Table B holds the same points as the rows below and some others, measured another way and shuffled. Each row below is followed by which row of B it is.
B, 71 x 31:
[[-194 -320  170  246  215  -10  519  140  187  -52  353   49 -208  -67
  -156  411  -74 -182  310   -1 -358  249 -157 -278  136  382  107  175
   616 -218   38]
 [-144  199  -75 -128 -318    3 -240  392 -370  -37  -66  415  181   35
  -369  333  260  397 -140 -214  231   52  -61 -117  192 -212  313  163
  -422  -24  -38]
 [  44  204 -106 -272 -398   37 -319  155 -173 -109   80  265   18  297
  -172  350   84  424 -117  -25  105  -63  123  -92  144 -166  258  204
  -248  -79  -56]
 [-192 -207  -44  218  112   36  251  173   27  -34  302   43   -2 -175
   -56  345    7 -231  252  189 -337  200 -210 -245    8 -164  313   72
   522 -102   32]
 [ 146 -358  -17 -640   49  376  -49   31   71   58 -108  657 -573  159
   230  292 -355 -347 -456 -288   67  141   34 -132    4  593 -335  664
   172 -282 -243]
 [  95   30  436 -199 -274 -268 -199 -215  -84 -287  146  -87 -161   64
    11 -246  -60  258  147  170 -391 -116   92  109 -360  106  304 -280
    52  502   20]
 [-216 -300   54 -322  192  150 -183  470 -176   84 -350  702 -588 -163
   136  250 -257  -96 -446 -515  -93  574   87  -64    3  474 -239  603
  -105  -52 -158]
 [-148 -182  -35  306  324   -5  168  196   90  -85  146  159 -109 -397
   -36  275  -66 -390  331  -13 -388  295 -158 -258  -18 -155  362  113
   328  -53   71]
 [ 168  207  -90 -254 -273   34 -353   38  -15 -181   52  297 -103  245
  -120  326  -40  304    3 -126   54  -97  211 -119  146  -79  258  253
  -322 -121  -45]
 [ -63  106  -89 -224 -273  131  -60  294 -303    7  -12  478  194   57
  -373  357  262  150 -189 -198  339  -47 -205 -177  198  -97  243  215
  -270 -131  -76]
 [-218  164 -110 -253 -541   19 -286  402 -432   14   78  233  163  314
  -228  391  241  628 -285   76  135   86    7  -38  135 -280  227  151
  -148  -13  -80]
 [   8   69  -67 -145   89  139   37  290  -39  -26  -89  593  -81  -91
  -335  356  117 -164 -111 -414  236  134 -119 -251  219  148  221  382
  -271 -176  -16]
 [ 216  -24  153 -340 -483  -96 -502 -260   43 -285  183  -18 -370  476
   233  197 -377  633  130  119 -357 -200  475   69  -46  152  -11  139
   -38  -25 -131]
 [-108 -104  250  -18   77 -162 -200  151 -147 -156 -118  240 -267 -313
    33  -75 -107  -10   72 -166 -359  260   25    3 -233   67  225    6
   -81  333    8]
 [ -17  -92  582  146 -138 -348  289 -230   23 -292  374 -245  -18  -42
  -246 -144   59  169  473  180 -447 -154 -123  -23 -218  295  358 -410
   328  378   99]
 [-224 -513   57 -485  -58  279 -178  356 -401  171 -324  727 -405 -151
   221  236 -252  -92 -535 -366   32  309 -120  -17  -56  405 -417  535
    41 -129 -310]
 [ -48 -278  638  523  272 -368  455 -193   77 -315  189  -12  -12 -609
  -380 -102  -18 -194  846 -266 -440 -142 -292 -168  -74  412  350 -365
   100  204  119]
 [ 107 -236   82 -714 -545  157 -379 -114 -101  -54  137  172 -474  640
   376  245 -376  476 -399  190 -189  -51  327   97 -104  358 -325  371
   277  -97 -274]
 [-179  -65   84  370   38 -222 -114  170  -25 -208  152  -13 -100 -237
   -60  274 -111  227  483  -22 -493  194  105 -132   42 -176  349   -7
    56   13   69]
 [ -37 -206   86 -115   93   70  108   48    0  -53  122  199 -177 -154
    58   79  -71 -353   -4   88 -258  147 -174 -128 -195   43  198   88
   382  106  -26]
 [ 149  124  488 -106 -196 -358 -152 -260   77 -372  215 -183 -236  118
   -50 -240  -75  297  283  142 -476  -84  203   82 -319  198  384 -288
    32  517   98]
 [ -98 -379   41 -369  202  242 -136  324 -179   87 -371  811 -494 -271
   117  230 -265 -305 -384 -572   48  359  -54 -111   12  471 -273  594
  -144 -144 -211]
 [-585 -660  494  617  201 -187  704  321 -405   43  138  131  240 -797
  -391  150  165 -186  518 -184 -325  154 -702 -200    8  265   94 -259
   481   24  -23]
 [-145 -446  578  632  392 -281  551  -88  -16 -234   96  156   63 -852
  -413  -15  -15 -372  873 -417 -360 -118 -466 -240    3  406  265 -291
    95   57   66]
 [ -88  136  -47  -66  122   41  -55  422  -65  -44 -135  544 -165  -96
  -323  345  107   -5 -122 -445  121  322    5 -212  213  128  260  381
  -337  -81   29]
 [-126 -168  -53  194  193   56  320  128  166  -58  357    5  -85 -109
   -38  339  -22 -345  241  223 -373  239 -177 -274   -8  -97  344  112
   625  -97   69]
 [ 146  216  -75 -160 -241   37 -355   99 -212 -169 -130  514  149  -84
  -333  263  120  195   75 -366  290 -232  -20 -158  197 -201  343  165
  -667 -102  -58]
 [ 322 -145  565   93    3 -223  287 -565  183 -387  292  -35   20 -260
  -259 -215  -52 -259  688  -40 -264 -540 -233 -121 -193  351  367 -383
    98  221   51]
 [-575 -414  608  655  139 -407  542  321 -326  -90  181  -75  135 -634
  -412   37  183  132  574 -114 -507  261 -449 -103  -60  250  255 -381
   361  271   93]
 [ -18 -191  -61  226  214   71  245   14  150 -105  265  127  -14 -272
   -73  322  -58 -427  388   65 -279   45 -220 -305   35 -131  346  105
   394 -180   34]
 [ 269  197   18 -337   99  -68 -456  -79  381 -289   44  117 -725  286
   316   55 -390   25  -59    2 -497  333  583  -15 -202  158  250  335
    -5  214   68]
 [-195 -295  486  383  136 -223  738  -43  165 -156  516 -227  -43 -115
  -337  160   71  -97  545  143 -469   65 -292 -214   -4  467  262 -211
   725   54  120]
 [ -32 -426    2 -432  177  352    9  240 -140  119 -286  827 -413 -214
    84  273 -229 -454 -406 -503  150  232 -177 -167   37  497 -291  610
    -4 -248 -235]
 [ -82   44  310 -283 -342 -235 -358   35 -213 -191   84  -67 -244  171
   141 -168  -61  433 -118  248 -445  157  196  168 -382  -19  241 -156
   101  535   -1]
 [-456 -307  597  681  272 -455  484  260 -103 -178  182  -96  -60 -567
  -372   50   65  117  658 -199 -602  334 -236 -124  -27  359  301 -295
   278  261  155]
 [  18 -138  136 -429 -610  -49 -485  -73 -194 -150  160    9 -318  504
   276  226 -310  747 -112  208 -321  -78  372  126  -83  123 -138  159
   103    1 -201]
 [-271 -522  170  259  169   79  576  158  -61   41  260  194    3 -317
  -182  384  -17 -320  295  -58 -212  102 -441 -286  114  291   17  113
   600 -272  -62]
 [ 217 -265   96 -669 -424  170 -408 -208  -50 -102   37  303 -477  446
   358  201 -437  295 -264   11 -131 -165  287   56  -89  379 -311  380
    87 -142 -284]
 [ -64  179 -129 -317 -494  119 -142  256 -320    1  130  303  228  318
  -310  387  278  390 -255   48  288  -92 -113 -121  171 -220  263  165
  -134 -101  -86]
 [-134 -109   -1 -390 -190   62 -268  218 -159   -4   55  151 -345  205
   278  116 -137  123 -380  236 -332  356  127   42 -256  -36   64  221
   337  204  -87]
 [-403    9  -28   -5 -147   19  -83  657 -561   98 -219  572  198 -273
  -413  330  326  246 -239 -375  245  289 -282 -131  182 -140  216  193
  -365    5  -61]
 [ -42  102   41  182  -96 -199  -91   43  211 -257  388 -220 -233  243
    -7  343 -133  375  384  236 -547  184  325 -128   50  -85  377   52
   278   -7  111]
 [-148 -317    4 -206  289  245   60  405 -173  108 -319  826 -311 -379
   -95  293  -89 -417 -290 -604  150  350 -225 -208  105  391 -115  543
  -144 -191 -146]
 [   6  -32  476 -117 -306 -286  -84 -176 -170 -257  191 -126  -44    7
   -64 -233   20  283  191  205 -380 -136  -28   98 -343   90  305 -356
   131  493   16]
 [-149 -409  446  602  471 -209  578   -4  148 -197  167  136  -98 -671
  -335  151  -85 -395  780 -361 -414   72 -324 -298   81  447  238  -90
   248  -69   89]
 [ 219 -152  139 -497 -489   23 -478 -258  -26 -208  117  117 -404  450
   302  185 -413  506  -35   77 -255 -223  388   71  -73  249 -166  233
    13  -78 -218]
 [ -67  -75  148 -385 -267  -42 -347   80 -228  -88    9  126 -263  108
   228  -65 -117  189 -264  194 -323  177  103  106 -345  -49  124   37
   160  358  -82]
 [  83 -152  285 -158  -79  -54  -65 -130 -113 -170   20  231 -103 -191
   -41  -77  -74 -110  128  -82 -165 -135 -128  -38 -199  138  180  -63
    -6  203  -57]
 [  67  286  -77 -169 -278   -2 -307  195 -174 -147  -38  391   92   98
  -335  304  165  332  -19 -239  211  -72   64 -136  194 -169  366  173
  -513  -52  -12]
 [ -40 -573   62 -488   30  331 -207  163 -339  113 -403  870 -381 -330
   224  173 -334 -325 -383 -523  124   86 -181  -67  -54  426 -424  536
  -130 -205 -347]
 [ -11 -109  -12  319  435  -38  104   85  234 -177  104  185 -213 -445
   -27  216 -145 -476  435 -123 -422  255  -56 -277  -22  -85  414  131
   185  -34  110]
 [  42  -84  524  -43 -277 -266  159 -273  -75 -260  335 -198   31   30
  -167 -188   65  172  315  256 -351 -254 -151   25 -289  192  322 -403
   303  399   35]
 [ -56 -398   39 -581  -92  260 -241  196 -192   82 -209  607 -543   92
   292  241 -345  -27 -499 -266  -47  254   84   -7  -65  462 -382  567
    82 -136 -276]
 [-251 -218  -64 -218   68  262  192  501 -297  183 -148  694  -39 -188
  -254  384  156 -258 -388 -366  280  301 -362 -225  161  203   -8  438
    13 -194 -126]
 [ 207 -200  115 -380 -521   35 -419 -294 -113 -204  147  120 -195  309
   220  201 -335  450  102   97 -186 -375  222   31  -43   94 -102  126
    -5 -126 -232]
 [-153 -322  649  505  154 -377  388 -110 -132 -268  125   14  107 -675
  -382 -146   51  -93  763 -236 -397 -150 -383 -112 -122  299  323 -437
    62  272   77]
 [ -29 -198   45  -74  446  135 -101  349  -73  -22 -476  908 -387 -575
  -146  214 -159 -446  -77 -864  121  330  -90 -224  134  387    3  533
  -528 -138  -83]
 [ 206 -310   82 -594 -564  177 -383 -282 -163 -103  112  235 -251  392
   297  222 -365  350 -137  112  -85 -362  157   42  -71  211 -267  247
   113 -193 -313]
 [   4 -155   32  214  442   -2   87   76  196 -155   32  264 -265 -464
    11  146 -168 -537  337 -172 -382  253  -81 -246  -78   -6  343  156
   159   14   74]
 [ -30  -82  255 -262 -271 -129 -324  -25 -281 -156   -6  103 -119  -67
   122 -164  -66  176  -57  129 -308   -4    5  109 -364  -89  209 -138
    25  424  -64]
 [  18 -352  150 -535 -572   91 -451  -88 -352  -60  -13  265 -262  278
   296  175 -334  499 -216   39 -139 -187  153  116 -110  193 -308  214
    35  -71 -321]
 [-188  -95   85  244 -184 -185 -103  122 -110 -171  250  -93  -11  -40
   -45  303  -64  388  382  143 -440   83   73  -91   28 -190  283  -51
   181   -6   10]
 [-381 -516  186  331  177   12  496  288 -172   54  164  229   14 -429
  -204  364    7 -213  286 -139 -241  203 -427 -251  111  236   25   96
   479 -210  -61]
 [ 352  -27  536  -38 -105 -220  377 -603  371 -384  540 -274 -103  183
  -205 -130  -48 -108  560  253 -361 -448  -68 -108 -197  429  380 -335
   425  220  101]
 [ 264  -16  509 -174 -242 -216  146 -478  150 -326  389 -196  -93  180
  -120 -206  -28   57  342  260 -326 -371  -33   -5 -284  310  329 -330
   294  345   43]
 [-288 -387   65  135   38   71  176  298 -244   47   32  348  -12 -318
  -124  373  -31  -70  121 -185 -122  160 -281 -195  115   98    8  194
   199 -204 -115]
 [ -95 -378  485  491  311 -197  717 -132  196 -201  374  -37  -27 -423
  -362  134   -7 -347  738 -113 -398  -65 -375 -285   37  480  261 -190
   495  -41   98]
 [ -87 -247  125 -173 -574  -44 -334  -40 -355 -119  159   44   10  165
   112  249 -167  604  115  172 -232 -223   66   42  -31  -97  -38   -5
    82  -65 -203]
 [ 117 -110  168 -242 -440 -113 -552 -159 -132 -255   40  108 -282  213
   200  168 -354  619  169  -31 -315 -190  371   71  -37   85  -33  110
  -201  -16 -165]
 [-252 -377  547  586  313 -297  606   38   18 -188  235   -3   -6 -580
  -382   73   30 -195  722 -216 -447   76 -367 -215   10  420  268 -244
   331   86  104]
 [  51 -170  -90  -13  208  174  366  -34  303  -52  400   56 -159   14
    32  318  -71 -554  152  273 -295  131 -182 -297  -49    4  300  192
   718 -151   42]]
Rows of B count from 0, top down.

[  47  -61   10  -39  -61  -14   25   -5   56  132  -69   77    0   21
 -117  -63   35  -48  117 -132  167   24   67  261    8 -116  156  135
  168   14  202]  15
[  91   13    1   59   53 -107  248 -363  -53  103  -36  149   38  -77
  129  156   75   -7  225   90   18   74  -14 -184  -89   13  -43   42
  385    2 -131]  43
[  26  -37  -61  -89   29  -34    4  -59   35   60  -74   55   35    8
  -62  -37    7  -16   40  -25   -2  -68  -30   66  -57 -100  140   82
  -12   -9   46]  32
[ -72  -21 -166  -25   74 -115  -28   79 -110   19 -111   -8   35  -32
   29   53   65   51   -9   37 -129   10  -85   25  -13   55   81  -45
 -114  -86   70]  12
[ 144 -108   12 -118   62  -35  354  250   84  130  -22   99   13  361
 -139 -183  128  -35  325  -73   42  -47  118  293   61 -255  231  133
   97  -10  466]  64
[  34   62  -30  -66  -55  -73 -154 -486  -16   40  -24  129   -9 -315
  -31   52  -81   22  -93  -77   94   10  -31 -209 -195    3   35  116
  108   59 -145]  13
[  45   27  104  -52 -167  -86   46 -462  -32   66    3  163  -29 -275
  -22   51  -39   92   22  -81   77   46   36 -147 -163  -36   28  133
  338    1  -59]  55
[ 131   38  197   37 -117  -56  188 -354   74   78   55  211  -51  -51
 -103  -67  -66   26  131  -56  331   46  177 -180  -65  -11   78  187
  369  237 -104]  22
[ -86    7  -94    1   -4  -46  -88  -63  -21  -72  -13  -14   58 -205
   56   82  -69  -16 -112  -92  -65   29  -39  -79  -43   76   31    8
 -126  -74  -38]  41
[ -24   -7  -37   64   30  -10  -26  -38   57   -5  -35   24   54  -57
    6   29  -61  -78  -11  -39  120   16   17  -29   17   65   65   48
  -16   73 -127]  39
[ -93  -71 -102   77   35  -73   53  250  -71   55 -133  -38   47   64
   40   64   99    3   84   33  -32   59  -31  209  107   78   88  -50
   21  -80   83]  52
[ -35  -15 -100   63   98 -147   94  202 -110   63 -124   31  -12  160
  -35  -20  102   81   94  130   50   33    7   19   78  126  124  -46
  -31   91   43]  61
[-183  -65  -38   25  -36  -31  -75  290  -12  -71 -124  -86   53   25
  -30  -21  -47   85 -138   73  -86  -88  -62   82   83   99  153  -48
 -228  -28 -155]  29
[-114  -36  -52  -32  -26  -34  -70  141    2  -65  -62  -38   42  -46
  -35  -26  -60   48 -121  -23  -72  -62  -34   28   14   40  133    4
 -207  -40  -35]  66
[  18    6 -119  -59    5  -86 -133  -83  -41   94  -76   68  -22  -98
 -100  -31   27   -8   -3 -123  119   53   11  101  -54  -15  123   82
   -4   29  195]  34
[   8   -8   94   34  -75 -101  233 -147  -45   17    0  104    6  -54
   38   48   13   97  110   33    3   42   52 -136  -32   37   32   43
  250    0  -59]  54
[ -72  -47  -54  -73   22    8   23   44   64 -104  -11  -33  102  -56
   41   16  -82  -20  -78  -33 -186 -104  -66  -43  -35  -50   92   22
 -207 -117  -65]  63
[ 69 -83 -57  36 138 -51 280 248  29 115 -87  48  47 312 -21 -47 132 -67
 286  62  58   2  46 198 111 -68 144  31  91  32 180]  53
[   4  -69  -65   80  144 -102  338  400  -38   35  -58   11   39  335
   16  -36  133    4  248   96  -16   36   64  109  163   47  123  -40
  -17   18  200]  0
[ -38  -25  -66   -3   46   10    2   -6   73  -61   -7  -11   93  -70
   45   40  -73  -87  -32  -68  -37  -29  -27  -30  -10   -1   63   38
 -121  -40  -67]  31
[ 208  -16  -79 -203  112 -156  217 -147  -54  210  -83  206  -52  212
 -162 -147  168   73  277   42   26  -59   24   43 -128 -231  201  133
  157   63  356]  44
[-105  -14 -104   67   46  -51  -61   97  -25  -43  -75  -37   59  -59
   46   63  -29  -13  -66   16  -16   15  -45  -18   39  129   62  -32
 -135   -7 -114]  1
[-23 -41 -31 -84 -37 -72  34  26 -27  33 -67  42   9  -8 -63 -43  22  72
  15 -30 -54 -38 -10  74 -33 -56 140  51 -10 -53 116]  26
[ 192  -52  -95 -189   83  -70  151  -71   29  196  -47  150   -9  148
 -142 -121  136  -60  264 -138   59   -8   50  236  -81 -281  188  168
  134  -28  495]  20
[ 139   71  -13  -85   18 -153  127 -548  -80   94    1  214  -25 -178
   13   60   28   74  116   21   25   30   -7 -315 -222  -43    5  107
  283   54  -37]  68
[  20    7  -43  -85   41 -108  122 -407  -74   25  -71  104   63 -153
  120  139   24   96   49  161 -229  -86 -148 -283 -196  -44   -3   12
  155  -98 -253]  27
[ -11    2   23   80  -40  -84  106 -293  -61   62  -66   88   37 -167
  110  164   25   34   90   70   13   64  -35 -126  -63   73  -29   21
  319  -22 -218]  67
[ -57   34 -100   73   30  -55 -135 -226  -28   -6  -62   24   51 -233
   78  137  -57  -48  -81   -9   54   52  -63 -140  -60  133   -9    8
    8   27 -232]  33
[  -5   13  -32   51    4  -82   45 -369  -61   57  -78   85   54 -211
  131  190   16   11   54   84  -31   38  -88 -175 -109   61  -41   15
  257  -38 -267]  60
[-101  -42  -46   14  -21  -11 -126  186   38  -10  -99  -34   27   11
  -93  -62  -55    0  -99  -25   83  -48   -2  122   61   53  168   29
 -171   58  -59]  62
[-138  -26  -94   48    3 -109  -56  246 -103  -12 -119  -37    3   19
  -34   -8   25  101  -70   55  -19   16  -24   59   76  151  125  -57
 -154    9    1]  69
[-52 -37  -8 -34 -31 -22 -18  15  38 -18 -58  15  41 -34 -42 -28 -54  22
 -49 -10 -12 -70 -18  13 -15 -13 126  49 -69  -2 -78]  57
[ -51   13 -127  -52   13 -114 -156  -49  -90   44 -113   37  -17 -100
  -75  -13   12   78  -84    2   18   -5  -52   -9  -59   57  123   18
 -101   30   17]  18
[-149 -100   31  152  -44  -50  172  457  -32   -7 -106  -68   40  175
   16    7   56   56   81   73   12   42   48  219  214  136  119  -64
   20  -26    5]  19
